Here is a tiny trained network, its code and every weight. The questions are about switching its units off for an input and a class, where a switched-off unit gives its printed mean instead of its output.

import numpy as np


def w(rows, s, z=0):
    codes = np.array(rows[::2]) - 128.0
    scale = np.full(codes.shape[1], s)
    scale[-1] = z or s
    return codes * scale


def norm(h):
    return h / np.sqrt((h * h).mean(-1, keepdims=True) + 1e-5)


def f(y):
    return np.maximum(y, 0)


def log_softmax(a):
    a = a - a.max(-1, keepdims=True)
    return a - np.log(np.exp(a).sum(-1, keepdims=True))


def net(x, mask):
    res = np.array(x, float).reshape(1, 5) / 4 @ E
    u = 0
    for l in range(2):
        y = f(norm(res) @ A[l][:, :-1].T + A[l][:, -1])
        res = res + np.where(mask[u : u + 8], y, B[l][:, -1]) @ B[l][:, :-1]
        u += 8
    return log_softmax(norm(res)[-1] @ U[:, :-1].T + U[:, -1])


A, B = {}, {}
E = w([
[164,116,166,156,168,129,102,138,116,195],'x0',
[81,163,208,139,58,71,2,71,166,125],'x1',
[57,175,116,249,188,242,59,186,63,95],'x2',
[146,107,112,188,106,117,146,95,149,165],'x3',
[178,232,63,25,169,176,66,35,228,61],'x4',
],0.0068)
A[0] = w([
[111,164,101,129,169,177,195,153,109,123,50],'L0N1',
[140,74,162,152,144,117,121,159,135,125,162],'L0N2',
[129,125,76,152,149,254,104,126,132,118,6],'L0N3',
[195,175,74,122,183,165,98,62,148,104,28],'L0N4',
[128,73,135,124,124,82,165,178,127,112,164],'L0N5',
[146,141,122,109,153,155,123,110,115,133,99],'L0N6',
[137,120,108,183,108,117,154,108,128,143,61],'L0N7',
[167,95,76,103,182,189,219,136,113,149,16],'L0N8',
],0.0098,0.0019)
B[0] = w([
[184,36,129,204,118,125,94,158,163,187,217],'L0N1',
[91,162,92,78,134,179,155,118,121,75,207],'L0N2',
[114,221,159,143,152,2,192,123,100,110,243],'L0N3',
[71,133,123,79,120,237,133,143,216,230,253],'L0N4',
[106,166,131,88,147,199,129,79,120,191,239],'L0N5',
[138,148,87,111,102,119,146,120,165,90,167],'L0N6',
[116,135,107,60,130,174,103,167,119,97,167],'L0N7',
[211,51,111,167,83,84,60,167,140,77,250],'L0N8',
],0.0085,0.0059)
A[1] = w([
[87,130,159,124,112,118,33,104,136,53,3],'L1N1',
[73,181,124,250,163,126,83,125,100,91,100],'L1N2',
[77,126,214,157,72,106,11,85,142,155,72],'L1N3',
[43,13,175,144,97,159,164,169,9,147,38],'L1N4',
[178,150,87,116,195,161,98,95,143,93,206],'L1N5',
[171,93,102,150,205,141,186,144,111,86,78],'L1N6',
[200,88,161,52,106,73,151,74,146,167,153],'L1N7',
[107,122,119,192,127,136,92,189,162,139,101],'L1N8',
],0.011,0.0015)
B[1] = w([
[172,79,121,189,149,132,136,146,115,177,168],'L1N1',
[117,153,187,92,143,62,190,119,51,117,208],'L1N2',
[207,43,63,119,118,144,129,161,146,95,207],'L1N3',
[102,193,104,137,114,154,89,104,245,158,248],'L1N4',
[76,113,148,202,73,113,104,115,129,156,160],'L1N5',
[176,66,133,99,117,104,103,109,116,101,168],'L1N6',
[73,188,174,157,177,114,151,139,35,99,215],'L1N7',
[100,130,133,66,127,157,132,86,83,101,186],'L1N8',
],0.013,0.012)
U = w([
[72,145,141,106,91,168,99,109,217,179,216],'0',
[90,135,198,106,137,80,162,114,56,119,249],'1',
[201,4,119,131,99,113,94,141,134,116,1],'2',
],0.012,0.0007)

Each question gives the input, the list of numbers given to net, and the class t.
The units are the neurons (one row each of A and B). Each row of codes is followed by its name. A weight is (code - 128) times the scale printed after its matrix; where a second scale follows, it is the last column's (A, B and U).
mask holds one flag per neuron, layer by layer. A switched-off neuron (its flag False) gives its mean, the last column of its row in B, instead of its output. The means were averaged over made-up inputs and are rounded, as every weight is.
A unit's drop is (log p(t) with every unit on - log p(t) with that unit switched off) / (log p(t) with every unit on - log p(t) with every unit switched off).
unit that matters most: the unit with the biggest drop
top k neurons: the k neurons with the biggest drops, biggest first
k most important neurons of layer l: the k neurons of layer l with the biggest drops, biggest first
drop of u: that unit's drop, to one decimal
input [2,0,-5,6,-7], class 0: top neuron : L1N4
input [-8,7,-5,3,5], class 2: 2 most important neurons of layer 0 : L0N3, L0N5
input [7,-1,5,6,-5], class 0: top 4 neurons : L1N4, L1N7, L0N7, L0N3
input [1,5,3,-8,-5], class 0: 2 most important neurons of layer 1 : L1N4, L1N6
input [-6,-8,0,-7,-6], class 2: top 2 neurons : L0N8, L1N6
input [-1,-7,6,-6,-2], class 2: 2 most important neurons of layer 1 : L1N6, L1N7
input [3,-7,7,2,6], class 1: top 3 neurons : L0N3, L1N4, L1N3
input [6,4,-4,-6,2], class 1: top 4 neurons : L1N7, L0N8, L0N1, L1N4
input [-6,-4,-6,-6,4], class 1: top 2 neurons : L1N7, L1N4
input [6,5,7,2,3], class 1: top 2 neurons : L1N2, L0N3
input [-1,6,1,3,-7], class 0: top 2 neurons : L1N4, L0N8
input [5,4,2,-6,-5], class 0: top 2 neurons : L1N4, L0N8
input [-3,-4,-8,8,4], class 1: top 2 neurons : L1N7, L1N4
input [-6,-5,3,-4,1], class 2: top neuron : L0N8
input [-3,4,5,2,3], class 1: top 2 neurons : L0N3, L1N2
input [8,3,4,0,1], class 1: top 2 neurons : L1N2, L0N8
input [1,-1,8,-4,7], class 1: 3 most important neurons of layer 1 : L1N4, L1N2, L1N3
input [2,-3,-4,8,-5], class 0: 2 most important neurons of layer 1 : L1N4, L1N2
input [4,-1,-8,1,2], class 1: drop of L1N7 : 0.2
input [7,0,8,7,6], class 1: unit that matters most : L0N3
input [-3,6,4,-3,1], class 2: drop of L1N3 : 0.6
input [-7,-3,1,7,-6], class 0: drop of L1N4 : 0.2
